In the rows, 128 means zero.
Each row of numbers stands for one element and depends on some of the facts below. Use the named rows to name the rest.

Named rows:
lumebem: [133 128 132 135 126 123 133 119 117 130 134 106 124 138 148 122 126 119
 132 111 134 122 125 129 128 133 120 117 125 130 115 129 123 124  94]
zikotrar: [119 128 133 112 126 134 117 141 125 125 142 116 127 131 115 121 124 137
 121 143 136 122 182 131 130 131 119 158 117 120 140 127 126 122 181]
plugu: [131 128 131 111 127 122 142 127 133 125 120 116 131 123 114 120 123 131
 120 126 130 147 136 129 138 132 121 134 115 124 131 130 123 127 212]
sugem: [129 128 130 120 126 123 125 135 116 128 151 138 122 132 136 121 129 118
 138 131 132 120 124 134 130 133 119 116 132 121 120 140 124 125  77]
lipom: [135 129 130 131 127 122 139 132 117 128 138 124 123 129 135 123 130 118
 137 116 134 121 128 130 130 133 123 116 126 129 115 142 123 123  79]
bromi: [144 129 134 158 126 121 120 119 118 129 127 106 124 145 129 127 126 119
 127 121 137 119 128 140 130 132 119 116 125 132 117 114 124 124 101]
fluru: [118 127 129 108 126 130 115 141 121 126 129 124 129 132 115 125 123 134
 121 146 138 123 171 132 132 133 120 150 116 119 137 117 127 126 193]
suta: [123 127 131 107 126 123 120 143 123 126 126 186 125 126 115 121 126 131
 121 141 139 125 149 129 142 134 120 143 115 119 146 113 126 126 173]
guzomom: [118 128 133 115 126 121 137 124 123 124 120 145 131 126 115 127 124 155
 120 132 132 142 148 128 129 132 120 140 117 126 121 123 128 132 180]
triruzal: [118 127 131 114 126 161 116 131 149 126 120 186 127 127 129 140 124 194
 119 126 135 143 129 128 131 133 118 158 142 120 124 124 128 122 188]
klutezol: [121 128 146 159 134 126 123 123 123 125 117 113 123 124 115 121 125 125
 127 114 126 130 128 130 133 163 119 139 115 137 118 111 123 125 162]
ditri: [169 130 147 179 127 123 122 126 117 125 126 145 122 135 125 123 127 117
 127 121 138 119 129 130 139 134 121 116 122 127 127 111 122 124  83]
muneken: [166 127 139 131 125 122 134 112 117 127 130 121 121 135 136 121 129 120
 128 118 128 120 125 130 132 132 121 117 124 133 123 113 122 125  75]
mekam: [149 131 130 124 126 129 116 125 117 129 137 110 123 135 115 131 127 119
 130 138 130 121 127 157 132 136 119 116 129 135 117 126 125 124  79]
fopan: [119 127 131 110 127 128 123 154 128 126 135 127 134 123 116 122 126 125
 120 134 138 130 144 133 131 133 119 141 116 120 129 145 130 125 182]
nikor: [121 127 130 114 127 123 122 147 127 125 123 149 130 124 116 124 123 130
 120 134 138 130 143 131 141 132 118 135 116 119 134 127 126 126 194]
ditrur: [138 127 160 121 127 122 126 121 117 126 120 132 124 124 114 121 123 124
 122 118 127 132 127 128 129 132 118 138 117 129 124 108 126 124 115]
skolak: [121 127 131 110 126 128 122 143 133 125 128 162 125 127 116 125 125 160
 122 153 133 122 174 130 139 133 118 136 121 120 127 133 123 124 185]
latrim: [170 126 145 130 126 122 135 111 118 129 125 107 123 136 136 122 125 118
 126 112 127 123 128 130 130 132 121 116 120 138 122 113 123 123  88]
doklon: [152 133 139 124 126 122 124 116 118 128 123 109 126 136 116 137 129 122
 128 122 131 121 128 146 129 132 120 115 129 152 114 121 127 127  78]

Some facts about the elements:
futrun Σ difek,skevir,tomim,liplake,stuklo
grafliskis Σ relo,virefik,kula
flole Σ pliven
zudrelam Σ lostim,debeklir,plole
beplo Σ latrim,luve
turem Σ gridedru,skonu,kloklar,gotre,groplik,dronak,sasel
fludrises Σ mipadrek,bogra,stirir,drimes
tapen Σ stastidrus,bridrom,braplinos
gugren Σ skatru,zutiklu,botror
steklu Σ totar,plugu,ploge
mavol Σ doklon
sidro Σ mipadrek,destatros,klapan,brogam
suta Σ zosalo
donu Σ tredril,lali
kaplil Σ pligra,stuklo
levil Σ nakli,pligra,lostim,stupom,lali,brigrul
grebra Σ pligra,kebos,stupom
skeraguk Σ mipadrek,satrudrar
selan Σ relesam,virefik,vokur
zikotrar Σ brogam,bridrom,suklek,stilifo,stafle,lumebem,sasel
trestim Σ stoklim
rugre Σ klazes,plole
fluru Σ pletris,bromi
bunodi Σ pliven,fugrar
flibram Σ kebos,klofo
dopla Σ gridedru,treti
dosu Σ pevagri,sasel
dilim Σ bromi,gusiklum
vemus Σ latrim,plustuk
skole Σ sabas,stastidrus,gidon,grirer,brigrul,vovus
trilun Σ skevir,drubrol,muneken
starus Σ zotri,luve
mekam Σ lobek
bagrin Σ doklon,belom,magrur
bupek Σ didre
peze Σ skevir,lostim,doza,vobrok
tiflil Σ belom,braplinos,paklu,plestim
sugem Σ pliven,tronum,lipom
viburen Σ skatru,fiski,grugrivun
lumal Σ ditrur,stestor
fopan Σ drimes
dristasti Σ siluti,pliven,pligra,gribrom,satrudrar
doda Σ relo,guzomom,belom,stupom,dasu,flidek
gresok Σ difek,drubrol,latrim,flidek
tridistam Σ stikegu
kalu Σ gridedru,fetros,pedis,tufu,stirir,brifa
plusidron Σ lostim,fugrar,lumebem
labur Σ tufu,brifa,braplinos
skome Σ latrim,kiro,sasel
triruzal Σ geplin,kebos,grobu,tredril
brabi Σ gusiklum,kiro
guton Σ stastidrus,brifa,treti,gusiklum
voklek Σ rudoklum,bretus
skolak Σ kebos,tastal,dosel,botror
pliski Σ rebrer
meplem Σ meskego,bibran
rorum Σ feklukan,druru,stilifo,paklu,gusiklum
narin Σ tredril,grugrivun
plinan Σ gotre
pliti Σ fiski,drupi
nuvupli Σ feklukan
trivo Σ bogra,dadrol
bustuk Σ drubrol,ditrur,dulik,fogril,trofol
fezak Σ relesam,gridedru,plustuk
bugre Σ grudrak,pedis,bibran,lobek
brituk Σ ditri,tomim,zosalo
brupum Σ pligra
sugel Σ doklon,bibran
savozun Σ plugu,plustuk,plole,klutezol
funu Σ relesam,grobu,botror,klazes
bradak Σ ditri,didre,stezi,rebrer,daplil
trafleskol Σ bridrom,botror
kufunas Σ brifa
Δ 60 <- pevagri,grafliskis,flole,siluti,zudrelam,pletris,fiski,turem,fludrises,trofol,gugren,bogra,mavol,sidro,mibevam,levil,grebra,selan,stastidrus,lobek,groplik,lumebem,tomim,rugre,stikegu,belom,fubrevu,paklu,dopla,dosu,plestim,vemus,skole,vobrok,virefik,totar,bromi,tastal,kula,mekam,bagrin,keros,grudrak,botror,bupek,difek,brigrul,stoklim,peze,stestor,tufu,destatros,feklukan,fugrar,gotre,kebos,sugem,dristasti,lali,latrim,braplinos,kalu,meskego,labur,lipom,drubrol,rosun,brabi,guton,sasel,voklek,zufis,kiro,pliven,dulik,plole,rorum,magrur,muneken,doklon,pliti,fogril,plustuk,nuvupli,daplil,trivo,bustuk,pedis,fezak,ploge,lostim,bugre,klofo,bibran,funu,nakli,ditri,suklek,dosel,flidek,tredril,bretus,drimes,skevir,kufunas,geplin
Δ 821 <- futrun,klapan,stilifo,stupom,brofon,nikor,suta,donu,vovus,skeraguk,zikotrar,skonu,trestim,fluru,bunodi,flibram,starus,zotri,bridrom,tronum,tiflil,guzomom,gridedru,fopan,skome,plugu,debeklir,zutiklu,skolak,pliski,stuklo,plinan,klazes,stenul,brupum,sugel,dadrol,skatru,rebrer,dronak,sabas,gribrom
Δ 687 <- beplo,tapen,doza,tremik,brifa,lumal,tridistam,plusidron,grirer,relesam,savozun
Δ 512 <- steklu,skodar,zaru,grobu,viburen,doda,gresok,gidon,grugrivun,stirir,narin,vokur,brituk,dasu,ditrur,trafleskol
Δ 942 <- kaplil,mipadrek,stafle,meplem,liplake,satrudrar,fetros,klutezol,brogam,druru,lelik
Δ 190 <- pligra,trilun,zosalo,triruzal,relo,stezi,drupi,plode
Δ 10 <- dilim,gusiklum,didre,treti,kloklar,rudoklum,luve,bradak

Which element is each row?
No name comes twice in this set of rows, the named rows included.
[119 128 129 111 126 129 117 133 120 125 130 131 129 134 116 131 125 158
 121 150 134 123 181 136 129 133 120 153 121 119 128 120 132 130 164] => tiflil
[168 131 143 180 126 123 119 131 118 125 127 148 123 135 123 124 126 117
 127 128 139 120 130 134 138 132 121 116 123 126 127 111 122 122  84] => daplil

The same elements again, as new rows of numbers:
Some rows with their names:
dopla: [123 135 119 103 113 102 132 108 136 112 144 124 126  95 132 129 125 103
 142 123 124 155 131 137 128 110 140 112 125 139 121  97 124 134 137 152
 140]
paklu: [125 135 116 131 128 118 136 122 154 117 123 114 125 104 127 131 134 105
 132 126 136 145 120 135 125 115 140 122 138 142 139  77 121 123 153 132
 153]
lostim: [127 135 121 133 122 118 133 128 160 115 119 117 124 103 128 133 131 105
 126 124 139 151 116 133 127 112 141 124 137 142 138  84 119 124 157 131
 149]
difek: [126 135 122 131 121 119 138 126 159 115 121 118 124 100 127 131 132 106
 120 124 139 153 111 131 127 113 144 125 130 141 139  66 115 121 160 132
 145]
nikor: [121 134 139 127 151 157 120 146  86 144  81 166 131 168 132 141 120 136
 104 138 114  90 149 162 117 130 143 127 109 102 131 201 128 107 102 104
 109]
trivo: [122 141 123 106 112 101 125 107 158 115 144 128 124  96 134 133 128  99
 149 125 123 143 141 144 126 106 136 111 129 141 121 103 118 132 125 155
 148]
triruzal: [107 120 112  86 131 157  77 129  95 147  69 189 147 143 123 131  98 121
 161 154 147 136 182  97 132 143 157 121 115 104 117 176 143 127  94 128
 101]
kaplil: [121 128 154 117  69 119 132 119 101 134  74 150 134 134 138 150 125 136
  91 137 113 141 152 156 114 127 126 130 103 120 116 202 151 125 123 129
 131]
daplil: [125 133 133 131 124 124 138 116 172  90 137 121 139  90 137 140 137 103
 119 127 147 139  91 135 130 112 141 117 108 133 144  18 109 135 153 123
 160]
plinan: [118 135 137 114 145 149 118 136  79 147  94 172 130 164 134 140 116 134
 113 138 107  88 159 165 116 128 142 122 105 102 122 209 129 110  89 117
 106]
plustuk: [126 134 119 131 124 117 134 127 154 116 119 116 124 104 128 132 131 106
 127 124 138 151 116 132 127 113 142 124 138 142 138  85 121 123 157 131
 149]
brogam: [123 131 150 145  88 134 132 131 124 143  50 139 131 144 132 153 137 136
  88 141 122 125 150 158 109 131 123 139 123 123 133 192 151 115 132 112
 147]
steklu: [114 140 111 136 114 113 139 142 133 123 149 128 125  95 121 148 131 121
 162 123 115 151 105 145 132 116 147 111  95 122 109 190 112 135 128 147
 134]
meskego: [124 128 106 121 144 122 151 109 121 113 137 104 131 101 121 123 139 111
 137 128 130 143 112 136 125 127 139 117 131 140 140  41 131 125 154 132
 153]
trilun: [103 125 115  85 127 158  86 125 109 157  76 194 142 136 118 129 102 120
 151 156 143 136 182  96 130 140 160 126 105 106 118 135 131 115  95 137
  89]
zosalo: [106 124 120 112 143 177  87 133 135 142  63 186 152 138 121 137 114 120
 142 161 161 115 158  98 129 143 157 129 105 103 138  92 125 117 103 110
 117]
futrun: [119 135 143 114 141 150 122 139  83 141  96 175 132 159 136 142 115 135
 103 137 111  95 148 161 119 127 146 124  96 100 123 193 124 110  98 114
 101]
lali: [128 132 119 133 123 118 131 129 152 112 116 115 126 105 130 133 129 106
 127 123 141 153 113 131 128 114 142 123 140 141 138  95 124 127 160 127
 150]
feklukan: [125 136 117 130 128 117 134 121 157 117 123 114 125 104 127 132 134 105
 132 126 136 144 121 135 125 114 139 122 139 142 138  79 121 124 150 133
 153]
plode: [105 124 112  99 140 167  82 131 114 153  64 186 145 144 118 131 108 120
 156 158 148 125 183 100 129 144 155 126 118 106 127 143 136 118  95 123
 105]

Rows to name:
No name comes twice in this set of rows, the named rows included.
[124 130 110 123 136 120 145 114 132 115 131 108 129 102 123 126 137 109
 134 127 132 146 113 135 126 123 140 119 133 140 139  55 128 125 154 131
 152] => doklon
[126 135 121 133 121 118 135 128 160 116 120 118 124 102 127 133 131 106
 123 124 140 152 114 131 127 112 143 125 134 142 139  76 117 122 159 132
 147] => vobrok
[123 135 125 105 107 103 133 113 143 111 143 128 125  95 133 130 122 104
 133 121 128 161 125 133 130 108 144 115 120 139 121  93 119 132 143 151
 135] => peze
[122 138 140 145 153 163 115 156 108 150  64 165 128 174 133 147 124 134
 100 139 122  81 148 162 114 128 141 134 121 105 139 209 124 101 106  96
 119] => gribrom
[124 132 112 127 136 119 141 116 142 116 128 110 128 102 124 128 137 107
 135 127 133 143 118 136 125 120 139 120 135 141 139  64 126 125 153 132
 153] => pedis
[122 135 140 143 153 165 123 155 101 148  69 165 130 168 131 144 124 137
  94 139 122  86 139 159 116 130 144 133 112 103 140 186 122 101 112  95
 113] => stuklo
[118 136 138 114 143 149 120 138  79 147  93 173 130 162 134 140 115 135
 110 137 108  92 156 163 117 127 143 123 103 102 122 208 128 109  93 116
 103] => skome
[125 134 119 131 123 119 138 126 154 117 121 116 124 102 126 130 133 106
 124 124 138 153 113 131 127 114 143 125 134 141 138  72 119 121 159 132
 146] => flidek
[123 137 120 129 113 119 156 130 157 131 120 122 114  94 116 124 132 109
  99 123 135 170 108 120 127 112 153 135 121 144 137  34 105 103 176 143
 117] => stestor
[118 137 107 162 130 128 140 156 141 123 124 116 127 104 117 149 139 124
 153 124 129 144  90 143 130 122 146 119 109 123 126 179 116 130 144 122
 149] => grobu
[123 134 121 103 109 102 133 111 138 112 143 126 125  94 132 129 123 104
 136 121 126 161 128 134 129 109 143 114 122 139 120  96 122 131 142 152
 135] => vemus
[113 143 110 161 122 129 162 156 153 140 131 124 116  94 105 142 143 126
 128 125 122 155  87 134 129 119 155 130  93 126 126 120  97 108 156 139
 119] => ditrur
[112 141 111 134 114 113 145 138 135 125 155 130 125  91 118 145 134 121
 156 123 113 151 103 145 132 116 149 112  87 121 110 164 107 130 128 150
 129] => gresok

The same elements again, as new rows of numbers:
Known rows:
zosalo: [171 137 111 121 132 149 166 149 126 130 175 104 120 140 154 178 139 163
 122 142 188 158 168 142 101 159]
dasu: [155 139 104 124 104  85  92 106 127 149 179 130 131 205 181 186 152 126
 163 136 175 163 153 174  96 143]
doda: [138 154 119  88 117  56  63 148 111 172 154 149 123 201 161 202 171 112
 127 115 157 121 137 201  96 131]
gresok: [151 173 151  85 109  75  72 142 112 169 167 142 126 216 177 193 176 121
  82 105 173 124 158 172 103 148]
viburen: [128 126  98 113 118  68  73 193 103 196 117 107 163 192 156 178 162 140
 124 132 202 123 169 161 108 122]
nuvupli: [111 119 159 106 123 116 140 122 130 141 128 120 148 101 108 103 105 109
 112 127  85  96 109 158 157 137]
trofol: [123 166 154 139 140 152 142  91 147  76 134 125 135 103 143 124 132 119
 115 128 115 124 119 122 162 136]
meskego: [119 142 109 105 125 139 144  92 158 106 125 116 149  86 115 128 144 101
 168 148  91 128 108 109 152 118]
braplinos: [122 103 133 138 102 125 151  87 149 109 149 105 145 100 111  96  90 113
 162 137  82 135 106 149 149 141]
tomim: [125 152 145 139 154 158 149 111 160  76 140 112 136 100 144 120 115 129
 111 153 135 128 119 141 168 156]
gotre: [119 122 155 145 100 150 151  90 142 118 131 105 158 116 122  91 113 109
 112 140 105 123 123  85 152 132]
voklek: [112 150 141 103 150 133 131 135 144 127 107 124 150  90 111 128 136 105
 107 135 109  91 112 126 162 125]
keros: [114 133 136 119 144 145 133 119 154 112 118 111 143  93 121 118 123 113
 120 146 116 112 116 124 166 133]
doklon: [126 146 111 120 120 132 147  79 153  93 138 118 146  83 122 123 132 100
 184 143  89 140 112 125 153 122]
levil: [100 136 152 133 165 112  91 142 127 134  88 168 122  91 132 135 122 100
 114 105 108  78  95 178 165 105]
turem: [100 136 168 100 116 123 123 125 125 169  97 131 152 118  97 104 126  94
  65 114  89  69 118 110 144 114]
lipom: [127 118 127 159 150 161 127 111 173 129 107 142 117  86 151 109 114 101
 128 145 123 120  99 115 165 144]
futrun: [138 158 148 107 172 122 123 176 101 120 136 171  74 135 115 162 145 155
  79  87 142 116 132 149 100 120]
tronum: [148 110 102 147 149 155 144 157 131 134 135 157  72 125 122 135 128 147
 141 121 153 152 132  99  89 124]
stafle: [112  84  96 117 109 132 127 112 119 117 140 137 131 165 116  82  99 128
 107 135 145 143 106 134  86 140]

Which element is each row?
No name comes twice in this set of rows, the named rows included.
[103 121 151 103 146 102 104 144 124 154  99 144 136  90 109 120 111 104
 115 113  88  79 103 177 161 117] => skole
[152 141 115 120 149 159 179 175 126  98 156 111 105 119 113 143 128 191
 128 138 163 161 158 114 106 147] => rebrer
[140 122 107 145 163 130 119 167 112 134 118 185  63 129 126 151 125 150
 129  99 150 133 123 148  93 120] => brupum
[164 128 106 114 114 123 141 149 114 164 153 118 125 144 151 181 153 143
 127 125 169 131 169 135  89 134] => plode
[105 122  85  93 138 137 121 133 128 101 131 134 139 145 112 121 135 128
 107 141 156 131 115 125 100 132] => lelik
[135 139 110 149 130 118 136 124 104  97 160 159  81 138 122 155 140 156
 162 106 123 154 135 143  97 108] => guzomom
[126  87  68 124 150 161 121 122 158 112 126 161  99 150 153 102 127 114
 128 149 167 146  93 118  93 139] => satrudrar
[129 112 140 171 137 160 140 106 164 116 121 138 124 102 163  97  98 107
 130 138 125 130 101 120 159 144] => fugrar
[ 98 135 155 133 114 119 109 114 106 135  97 131 161 115 106 109 143  94
  95 112  91  76 124  96 154  94] => fezak
[140 144  91  79 139 100 137 155 105 135 142 156  96 114  80 179 167 138
 159 102  93 124 128 125  89  97] => sugel

